Below are the code and all the weights of a small trained network. Each question names an input and a class and asks about switching units off, where a switched-off unit gives its printed mean instead of its output.

import numpy as np


def w(rows, s, z=0):
    codes = np.array(rows[::2]) - 128.0
    scale = np.full(codes.shape[1], s)
    scale[-1] = z or s
    return codes * scale


def norm(h):
    return h / np.sqrt((h * h).mean(-1, keepdims=True) + 1e-5)


def f(y):
    return y / 2 * (1 + np.tanh(0.7978845608 * (y + 0.044715 * y**3)))


def log_softmax(a):
    a = a - a.max(-1, keepdims=True)
    return a - np.log(np.exp(a).sum(-1, keepdims=True))


def net(x, mask):
    res = np.array(x, float).reshape(1, 4) / 4 @ E
    u = 0
    for l in range(3):
        y = f(norm(res) @ A[l][:, :-1].T + A[l][:, -1])
        res = res + np.where(mask[u : u + 3], y, B[l][:, -1]) @ B[l][:, :-1]
        u += 3
    return log_softmax(norm(res)[-1] @ U[:, :-1].T + U[:, -1])


A, B = {}, {}
E = w([
[102,153,59,162,168,161,196,150,28],'x0',
[43,153,125,77,103,181,148,128,64],'x1',
[223,91,179,73,179,137,151,138,75],'x2',
[153,118,84,139,156,2,208,144,130],'x3',
],0.0066)
A[0] = w([
[242,135,96,254,220,176,107,78,158,79],'L0N1',
[176,99,197,34,182,157,136,179,74,5],'L0N2',
[85,152,125,195,174,122,142,150,217,134],'L0N3',
],0.0061,0.0028)
B[0] = w([
[187,33,157,219,165,149,176,19,97,253],'L0N1',
[206,2,77,253,253,50,163,43,201,248],'L0N2',
[197,126,47,251,156,112,175,86,58,193],'L0N3',
],0.0065,0.003)
A[1] = w([
[143,97,158,161,111,126,3,72,176,5],'L1N1',
[119,104,92,145,146,118,164,132,90,84],'L1N2',
[109,164,137,186,127,238,43,107,178,89],'L1N3',
],0.0068,0.0029)
B[1] = w([
[52,164,72,73,103,128,118,180,96,238],'L1N1',
[103,62,56,120,44,167,2,78,119,190],'L1N2',
[114,128,22,166,80,122,135,170,4,253],'L1N3',
],0.0092,0.0033)
A[2] = w([
[193,118,195,179,28,168,110,139,156,63],'L2N1',
[141,205,229,142,200,66,94,83,131,3],'L2N2',
[77,175,112,246,79,1,141,85,205,134],'L2N3',
],0.0063,0.0032)
B[2] = w([
[67,172,84,172,147,152,216,110,41,109],'L2N1',
[84,198,118,198,57,248,141,229,38,121],'L2N2',
[254,71,139,245,253,116,108,24,146,254],'L2N3',
],0.0083,0.0044)
U = w([
[79,154,246,17,111,91,99,173,217,74],'0',
[217,54,134,236,209,94,159,32,146,220],'1',
[19,169,2,140,45,180,94,193,32,99],'2',
[145,232,182,141,94,158,232,206,192,2],'3',
],0.0082,0.0039)

Each question gives the input, the list of numbers given to net, and the class t.
The units are the neurons (one row each of A and B). Each row of codes is followed by its name. A weight is (code - 128) times the scale printed after its matrix; where a second scale follows, it is the last column's (A, B and U).
mask holds one flag per neuron, layer by layer. A switched-off neuron (its flag False) gives its mean, the last column of its row in B, instead of its output. The means were averaged over made-up inputs and are rounded, as every weight is.
A unit's drop is (log p(t) with every unit on - log p(t) with that unit switched off) / (log p(t) with every unit on - log p(t) with every unit switched off).
unit that matters most: the unit with the biggest drop
k most important neurons: the k neurons with the biggest drops, biggest first
drop of u: that unit's drop, to one decimal
input [-4,2,3,-7], class 2: most important neuron -> [L1N3]
input [-8,8,2,5], class 0: 2 most important neurons -> [L0N3; L2N3]
input [2,-4,-1,-5], class 2: 2 most important neurons -> [L0N2; L2N3]
input [-7,-7,4,-5], class 0: 4 most important neurons -> [L2N3; L1N1; L0N3; L2N2]
input [-7,-5,3,-2], class 0: 2 most important neurons -> [L1N1; L2N3]
input [8,-2,-1,3], class 2: 3 most important neurons -> [L0N2; L1N2; L2N3]
input [-8,6,8,-6], class 0: 4 most important neurons -> [L2N3; L1N1; L0N1; L0N3]
input [-5,6,1,2], class 0: 2 most important neurons -> [L0N3; L2N3]
input [-8,3,-2,0], class 2: 2 most important neurons -> [L1N3; L1N1]
input [6,2,0,6], class 2: 3 most important neurons -> [L0N2; L2N3; L1N2]
input [-7,1,-7,-2], class 2: 2 most important neurons -> [L1N1; L1N3]
input [-1,7,-8,5], class 1: drop of L2N3 -> 0.5
input [-8,1,-3,-3], class 2: drop of L1N3 -> 0.1
input [-5,-1,2,2], class 0: drop of L0N3 -> 0.5
input [-3,-1,3,-5], class 2: unit that matters most -> L1N1
input [-8,-5,0,-8], class 2: drop of L1N3 -> 0.1
